Each row was made from one small tree. The marks that hang from a mark follow it in brackets, in alphabetical order. Every link used is in the known rows. Write each row's tree.
Each row is shifted at random along 8 fixed directions that mean nothing.
Known rows
dupuz{gubot losov{lusim vire} mazu{voded}}: [ -56  263  336 -334 -212   12   72 -248  -93  105 -264 -210 -505   99
  262  -26  -77  -32   -8 -383  155  176   20  138 -112   -8  -78   98
   33   70  436  -50   -4  -82  384   32  -65   35  244   24  111 -138
   37  -37  240 -194   77  -31]
voded{tageni{losi{tivaz{kebep vire}}}}: [-299  -41  120  -86  210 -390  105  -43 -188  -18 -111  239  245   88
  252  -27  -85  387   92  107   74   74   65 -399  232   -6 -136 -368
  154  365 -290 -444  130 -372  393 -120   33   10 -105  -39  -43  140
 -182 -191 -206 -196 -229 -123]
losov{tageni{losi{tivaz{kebep} voded}} vire{bigodi}}: [-136   -4    1 -297 -224 -242  158   65  114   55 -154   25   98  -44
 -116  254   77  -51   81  -39  160   83  -52  161   51  114 -195 -235
  370  108 -116  112  127  136  210  124   31 -102  -19  102  164 -257
  -84    3    5 -232 -241  -14]
losi{tivaz{kebep vire} voded{tageni}}: [ -50 -370 -133  176   19 -380  385   66  -32 -328  257  171  -46  103
  174  248 -212  -75  -59   45  -44 -194  -44  278  247 -106  182  -73
   69 -323 -122 -388  261 -109 -213   85 -253  290 -226 -231 -119  198
   29  191  131  148  -47  263]
kebep{losi{tivaz vire voded}}: [ -76 -194    2  -63  -44  -71  204  -45  182 -152  213 -100 -249  -86
   73  144 -213  -39 -118 -143   73 -111  -53   72   64 -140  284  170
  -92 -406  -34  -90  -85   23 -352   35 -160  240  106 -200   -7   79
  -61   86  148  114  -24  255]
lusim{dupuz{mazu{voded}} kebep vire}: [-192   84   59 -365 -168   52   91  -86  -80   71  -76   97 -151 -175
   55  -74   96    6    4  -12  308  -58   84 -153   24   35 -152  132
  -86  -79  -69   28  -95   59  185   39    9  -23  181 -110   28  -23
  -43 -173 -169   14   50 -165]
dupuz{gubot losov{tageni{losi}}}: [ -71 -102  107 -187  -30   79  155 -154  -80 -168 -147   -1 -272  -11
  112  176  -56  -97  -45 -194  127  -96 -154  317  -43 -223  -98   75
  -35  -98  261 -193  164   56   10  165 -314  121 -122 -110  111   97
   11  252  269  -90  132  -15]
lusim{dupuz{gubot mazu} kebep{losi vire}}: [   5 -293  -30 -140   38  205  172  -22   74 -323  327  146 -312  -64
  162  -67   81 -186 -106 -305   32 -279  -91  142  -22 -256  308  527
 -213 -612   58  -68  -19   28 -151    6 -309   23   82 -260   -9  141
  116  167   58  356  127  114]
vire{bigodi kebep{lusim}}: [ -46  -92 -332  320  149  -43  185 -164  204 -341  595   92  -60   76
  542  -58  -47   49 -111  109 -212   37 -253 -161 -128  217  293  179
   57   16  -81  -73  458 -168  243 -443  -51  102  216   52 -188  209
  -19  -40 -102  371 -173  124]
vire{bigodi{losi{tivaz} voded}}: [-295  183  194 -347 -403  210 -172  -46  120    6  -67  -39 -452 -149
 -266   28  -83  -43   50   34  309  -81  192 -109  -59   14 -191  209
 -301 -173 -122  390 -361  337 -309  356    0 -167   73 -133  113  -99
 -113  -17  -15 -102  535 -123]
vire{bigodi{voded{tageni}} kebep{losi lusim{dupuz}}}: [ -64  -33 -138  -46   48  -96  178  -27  268 -272  272  -85  111 -175
  156  105  124 -182   15  -59  -37  162  -97 -162   47   -8  -64  123
  -57  240  -39  293  243   98  546 -254  -31 -180   92   25  -39  -26
   -8 -145 -173  199  -96 -114]
voded{tageni{losi{tivaz{kebep{lusim}} vire{bigodi}}}}: [-205 -126  -47  -67   79 -155   70  -49  127 -145  255  200  -79   49
  174  -51  -61  287   26 -161   47   50  114 -274  167  142  202  -33
   50   -2 -276 -122 -169 -172   -5 -204   -4  -43  144  -30  -56  -72
  -77 -197 -177  104 -105   82]
voded{tageni{losi{tivaz{vire}}}}: [-107 -242  -12  -74  174 -268   36  117  -63  -83  157  313  122  102
  152 -101  -10  244  150 -158 -102   42  107 -239  278   53  124 -201
   80   71 -284 -209  -26 -230  199 -165   20  -64  -82  -15  -85  -56
 -176 -140 -247  115 -176   49]
kebep{losi{voded{tageni}} lusim{dupuz} vire}: [-295  156  316 -174  -38   78   18 -167  186  -60 -137 -210 -305 -203
  -75  128  -54 -110 -126 -321  189   19   43 -179 -147 -210   12  236
 -398  -55  202   13 -205   36   90  134  -64  -73  200 -216   31   27
    5  -40   46 -166  268  -77]
kebep{losi{voded{tageni}} lusim{dupuz} vire{bigodi}}: [-457   -6  352  -49  -87  -54    8   29   70 -210  -26   40 -349  -74
  -65  200  -35 -120  -28 -169  -49  -33  119 -117  -20 -198   11  226
 -450 -255   66 -125   88  -29  233  220  -68 -123 -104 -383   46  205
 -134  147  -24   39  301 -140]
tageni{losi{tivaz{kebep} vire{bigodi}} voded}: [ 118  -89 -356  -68    9  -86  166   56  268 -152  571  318 -368   79
  353  -61 -119  -62   50 -160   32  -75 -211   84  176  237  372   13
  144 -318 -240  102   86   14 -326  -23  -95  284  143  -68  -41 -206
 -229  114   82  293  -84  242]
losi{vire{bigodi} voded}: [ -37 -309 -185 -102   26 -206  305 -201  278 -299  260  156   92 -194
    0  207 -108   72  -15  129  236  -93 -168  109   62   72  -15   41
  160 -188 -158  116   60  120 -285  -67 -109  -29   86   35    4   17
   -4  -86  -90  185 -172  194]
voded{tageni{losi{tivaz vire{kebep{lusim{dupuz}}}}}}: [-154 -231 -291 -225  -19  115 -114   28  194 -271  469  632 -338   16
   50 -295 -158  168   82 -283  277 -268   56 -181   57  327  476  254
  -54 -482 -414  193 -396   49 -489   28  -81 -134  224   14 -108 -229
  -41 -159 -303  355  196  328]
bigodi{voded{tageni{losi{vire}}}}: [-119 -144  -29 -135  176  -56   79  -89   58  -74  365  132 -132 -119
  163 -143 -188  205   28 -154   67   15   10 -292  -48   64   59  -46
 -162   75 -148   11 -113  -67   67 -178   15  -12  282   33 -195  -30
 -137 -217 -203  112   69  112]
voded{tageni{losi{tivaz{kebep{lusim{dupuz}}} vire{bigodi}}}}: [-143  131  143 -162 -307 -201  -79   28   76  115   17 -148 -409   17
    0  110  173   -8   92 -289 -143  241  410 -165  194  134   49 -132
   -6  116 -226   75 -235  -32  406  -14  170   -8   20 -245  145 -227
 -167  -52 -197  -29   59 -292]
vire{bigodi{losi voded{tageni}} kebep{lusim{dupuz{losov}}}}: [-286  101   78  -90 -241  134   68   23  138 -178  160 -116 -439 -102
   68  124   37 -230   -2 -110   43   45   95  -79   28   10  -54  255
 -383  -25   56  244   39  219  215   68 -148  -69  -10 -176   36   58
  -72   60  101  146  412 -164]
losi{tivaz{kebep{lusim{dupuz} vire{bigodi}}} voded{tageni}}: [-163 -302   89  242   31 -351  441 -147   18 -286  356 -334   33   14
  268  352   52    1 -169 -173 -259  157   81  -16  153 -161  138  -32
  -86  -84  -33 -431  178 -228  330 -309 -163  219   43 -257 -134  252
   82   48   37  136 -204   -2]
mazu{dupuz{gubot{losov{lusim tageni{losi}}}} voded}: [-196 -151  167 -267   -9  122  -40 -289 -305 -302  224  260  -24  -62
   69  -20  -88  276  104  -18  111  163  204 -116 -207  106 -237 -137
 -100  106   18 -138   33  -71  466 -108  143 -239  241  -37  -81  -95
   42 -271 -329  133  -13 -120]
vire{bigodi{voded} kebep{losi}}: [-307  149  219 -103 -244   14  -27  -24   41 -116   96 -147 -294  -32
   38  142   20  -20  -64  104 -121   60  234 -208  -48  -56 -163  107
 -286   84  -36   85   41  175  306   15   53  -85   69 -263   21  194
  -81  -42  -78  -11  243 -246]
bigodi{losi{tivaz{vire{kebep{lusim}}} voded}}: [ -16 -126   90 -101  -85 -205  137 -193  177 -141  163 -342   92 -228
  111  167  130    1    3   -9  -74  144  124 -124   93 -136 -219 -133
   85  277 -105   44 -117    5  218 -112   39   11   89 -176   82  -24
    0 -111 -193  -89 -155 -120]
losov{lusim{vire{bigodi{voded{tageni}}}}}: [-361  151  409 -215 -361  -32  -11  105   50  142 -420 -169  -83  -65
 -443  297  224 -112    7  -69   47  157  352   45  149  -49 -311  -40
 -138  100  152  179 -305  231  213  198   48 -313 -114  -79  200 -149
  -61   -3  152 -231  162 -288]
dupuz{gubot losov{tageni{losi voded}} mazu}: [ 173 -350  -89 -285  209 -144  108   64 -122 -355  242  404  -86   68
  365 -106    0  -45  214 -322  -88  -88 -193  256  168  -62  -68  -24
  213 -118   32  -53  302 -145  358   63 -244  -41 -127  -50   59 -101
    8  101 -176  237 -124  127]
voded{tageni{losi{tivaz vire{bigodi kebep}}}}: [  13 -180 -357  -16  102 -156  223  -36  259 -141  409  148 -114   11
  304   -6  -87   66   37 -178   46   83 -139 -140  134  226  356  -15
  172  -19 -256   71   83  -69   45 -327  -62   96  166  121  -75 -129
 -183  -96  -52  303 -213  201]
losov{lusim{vire{kebep}} tageni}: [-274   17  -84   14 -137  211   98 -163  133  -24  255   77 -410   45
  186  -44 -160   46 -286  -91   51 -137  -85    1 -361  243  318  231
  -77 -186  113  -70  -74   32 -100 -123  -79   57  462   79 -180   20
   36  -14  158   24  132  233]
lusim{dupuz kebep{losi} vire{bigodi}}: [  90 -568 -512 -175   17  144  246  -86  319 -479  721  289  -83 -291
  204  -73  198 -226 -134   51  -89 -292 -142  182  -51  -38  282  362
   35 -395 -218  160  174  197 -143 -220  -63  -28  199 -144 -147   58
   23   83 -359  562  -82   90]
losov{lusim{dupuz vire} tageni{voded}}: [-314 -108  167  -92   -9 -124   43  189 -225   94  218  352  -42  152
  150 -125   42  138   15 -185 -221  -13   53 -136   54  219  128  -44
 -101 -177  -64 -211   72 -225  455  -76    1  -78  105  -27 -183  -39
 -185  -41  -92   92  -97   15]
voded{tageni{losi{tivaz}}}: [ -69   12 -167  -21   43   17   44   31   34   46  183  137 -391   87
  227  -81 -217   16   14 -229   80    5  -96 -108  -13  160  322  -10
  -37  -84 -115  -43   57  -98  -21  -46  -47  185  105   33  -77  -76
 -235   32   62  132   94  127]
gubot{losov{lusim tageni vire{bigodi{losi} kebep}}}: [ -10   24 -121 -194 -411  102   22    4  209  -47  111 -161 -208  -84
  -97  150  122 -296  -35  -16  -29   86   61  335 -123  277  -68   17
  271  117  132  401  110  241  184   43  160 -202  189  127  105 -303
  123   92   33   -8   91   40]
tivaz{kebep{lusim{dupuz{losov}}} losi vire}: [ -35  -37  278 -114 -159 -201   80 -190  121 -210 -245  -71  -40 -100
   79  169  277 -103 -132   26  -63  -96  296  181  245 -258 -263  -98
  109  332  123 -332 -159   15   75  163    9   14 -249 -401   99   71
  297   27  -88 -320   66 -351]
lusim{dupuz vire{bigodi}}: [-145 -342 -223   56  106 -130  277   58  -11 -212  265  399  108   13
  220  -64   90  -80   12  133  -49 -166 -227   18  180   37  214  143
  -40 -377 -160 -195  427 -135   87 -138 -165  106 -196  -12 -114  209
 -232  159  -12  382 -132   44]
losov{lusim{dupuz} tageni vire{bigodi kebep}}: [-498 -313  104 -133 -321  -63  248 -231   53 -321   41  121   39  -78
 -242  430  204  -67 -186  205   81  -74   50  314 -347   25 -265  -98
  168   -8  -33 -138  183  227  365   64  -29 -325   28   -5   60  214
  121  204  -50 -101  -87 -205]
dupuz{gubot losov{lusim{kebep vire}} mazu}: [ -32 -201   -5 -211    0   20  292 -386   23 -335   24  -91 -259 -129
  367   95   45 -106 -151  -59  119  -95 -162  295 -106 -204 -103  158
  198  -17  270 -176  202  -83  215  -33 -263   88  112 -102  117  187
  166  154   66   21  -41  -37]
dupuz{gubot{losov{tageni{voded} vire}} mazu}: [  -7 -209   40 -229  -36  -99   30 -116 -229 -264  284  254 -231   87
  225 -121  -75   41   93 -113  -72  -80    3  174 -100   73 -115   -5
  147 -156   38  -98  274 -202  333   59   -9  -66   99  -62  -14   14
   43   41 -258  125   57   76]
mazu{dupuz voded{tageni{losi{tivaz{vire{kebep}}}}}}: [-331 -144   80   86   -5   50  301 -121 -150 -307  155  117 -298   52
   78  327 -211    4  -37  -57  156  135   87   31  -97 -101   68 -136
 -369 -103  110 -437  171   59  181  -54 -162  175  -40 -189  -95  196
 -156   77  298  211   79  -47]
dupuz{gubot losov{tageni} mazu{voded}}: [  17   55  237 -282   37  -37  164 -418 -153  -55    9 -262 -296   16
  459  -45 -132  206  -58 -376   64  200  -21  -73 -155  -86 -147   70
  -54  234  303 -219   36 -182  543 -278 -111   83  404    0  -82   12
  132 -258  -48  -87  -28  -15]
tageni{losi{tivaz{kebep{lusim{dupuz}}} vire voded}}: [ -85  195   92 -501 -325  -89 -174 -205  190   76  -73   29 -247 -198
  -94  -44   75  140   82 -153  365   -7  269 -215  108  204 -109  -67
  175   28 -351  312 -573  130 -168  222  160  -67  258 -146  214 -393
    4 -279 -376 -252   59 -138]

Which tree is each row?
[ -47  -55  261  -16  -70    4  148 -160 -152  -56  147 -442  -78  -61
  -53  307  118   55   -2 -296 -222  545  456 -116  -89  -87 -137 -250
 -327  355  209 -137 -150   68  747 -397  170  -77  229 -121  -97 -103
   26 -276  -50  131 -110 -301] : mazu{dupuz voded{tageni}}
[  32 -112   70 -281    5    2  172 -203 -100 -183  253  -69 -219    3
  278   52   47   81  130 -428  -84  430  186  -59  -12   42   43 -118
 -121  207  200  -48   79  -11  683 -406   47  -65  242   26  -81 -244
 -105 -258  -68  253 -146 -119] : mazu{dupuz{gubot losov{vire{bigodi}}} voded{tageni{losi}}}
[-310 -155  333 -205 -160  -19   75 -100 -342  -68  -73  123 -111   59
  -49   83  129   70   -6  -80   12  -68  151   68   29  -99 -158  -20
 -135 -194   21 -348  114 -103  259  106  -79  -12 -152 -191   55  198
  -76  144   -7  -50  110 -243] : lusim{dupuz{gubot{losov{tageni{losi} vire}}}}
[ 124 -281  -19   -6  292 -121  320 -153    7 -185  431   72 -152   86
  420  -74 -119  163   44 -436  -64  164 -105  -68   63  -43  174   74
  -44  -74   91 -211   92 -250  286 -431 -150  103  233   26 -121  -34
  -81 -178   20  370 -262  183] : dupuz{gubot mazu{voded{tageni{losi{vire}}}}}
[-279  173   72 -176  -45 -116  -89   79  -66   57 -106  231   96   69
  150 -175  -89  275  150  239  187  -15   16 -407  226  156  -89   16
   68   50 -327   25   35 -168   47   60   31 -110  -74   17   52    0
 -173 -189 -125  -93    5  -51] : vire{bigodi{losi{tivaz{kebep}}}}
[ 108  171 -136  -47  -84   98  238 -615  511 -168   99 -603 -125 -378
  179  212  207 -264 -283   30  193  164 -155   33 -353 -146 -186   94
   82  457  174  195  -33  157  154 -195   35   61  440  -23   67  -44
  242  -20   30 -240   10 -244] : tivaz{kebep{lusim{dupuz} vire{bigodi{losi}}}}
[  68   10   27 -270 -133  -91   23  -21 -121   38   46   41 -319   29
  270 -167   41 -127  104 -266  -18   67   44   60   29   97   68   20
   11  -56   40   -1  136  -82  449   -5   49   76   89  -37  -23 -115
  -32   -3 -146  107   40  -46] : lusim{dupuz{losov{vire} mazu{voded}}}
[-247 -156  240  -86  109  -59  -12  -72   43 -176   57  -55  113  -42
   56  -41  -19  189  -67 -101  -64  -37  108 -298   47 -281  120  117
 -181 -139  -85 -277 -203 -172  -30  -78  -36  -63  110 -197  -64  178
   21  -38 -101  -69  -42   86] : kebep{losi{tivaz} vire}
[-208   53  333 -492 -181  -23   73 -315 -118  -90 -326   17 -230  -28
   44   69  -97   78   18 -230  342   51    0  207 -227  -57 -361   -1
  147  130  317  -59  -31    8  382  165  -85 -229  218   74  122 -114
  170  -84   15 -305   37  -15] : dupuz{gubot losov{lusim tageni vire} mazu{voded}}
[ -51   51  315 -164  -88  -29 -154  -47  263  -27  -51 -339    1 -181
 -182   63  226   49  -11 -275 -169  202  363 -168   81 -189  -83   61
  -90  177   65  138 -485   35  169  -83  163 -228  169 -216  153 -186
  110 -193 -212 -142  -90 -152] : kebep{losi{vire} lusim}
[ -51   52   74 -164 -359  -94 -206  463 -151  135 -234  201   -5  107
 -313   23   75 -265  225  -41 -124   -7  170  376  177  262  -82 -113
  280 -120   61  247  163   29  225  392  179 -267 -261   60  165 -372
   31  205    1  -67   83  105] : gubot{losov{lusim tageni vire}}
[-229  -20  378  -10  -45  -41   -6   24   88 -248 -210   55   51   51
 -171  119  106   68 -141   21  -24 -177  309   67  188 -366 -118  104
 -186  -48  134 -345 -329   33 -314  203 -108 -115 -160 -370   69  148
  265    1  114 -271  137  -71] : tivaz{kebep{losi lusim} vire}
[  -2 -169  -35 -197  -75  174  -10  239  147 -118  143   35 -183 -253
 -325   56  -74 -307  139 -129  134  -90   71  156   29 -145 -176   91
 -272 -106    6  441 -203  347 -215  322  -88 -199 -103  -68   45 -201
  -47  104   47  125  391   77] : bigodi{losi voded{tageni}}
[-160 -166  -31  -88 -115 -197  301 -403  232 -180  386 -237 -240 -134
  297  275   21  164 -145  -28    6  136   41 -154  -24   62   42 -134
  111   84 -226 -134  -16   16  107 -300    5  235  296 -168   35  126
 -149  -75 -117   68 -221 -102] : tageni{losi{tivaz vire{bigodi kebep} voded}}
[ -76   50  166 -103   10 -147   20  386  -29  135    0  249 -128  116
  -55   85   50  -44  221 -234  -72   72   51   18  396   30    1 -188
  -72 -158  -43  -10  -24    6   -2  205  -63   78 -268 -172  157 -174
 -351  146  228   59  -74  -32] : tageni{losi{vire} voded}
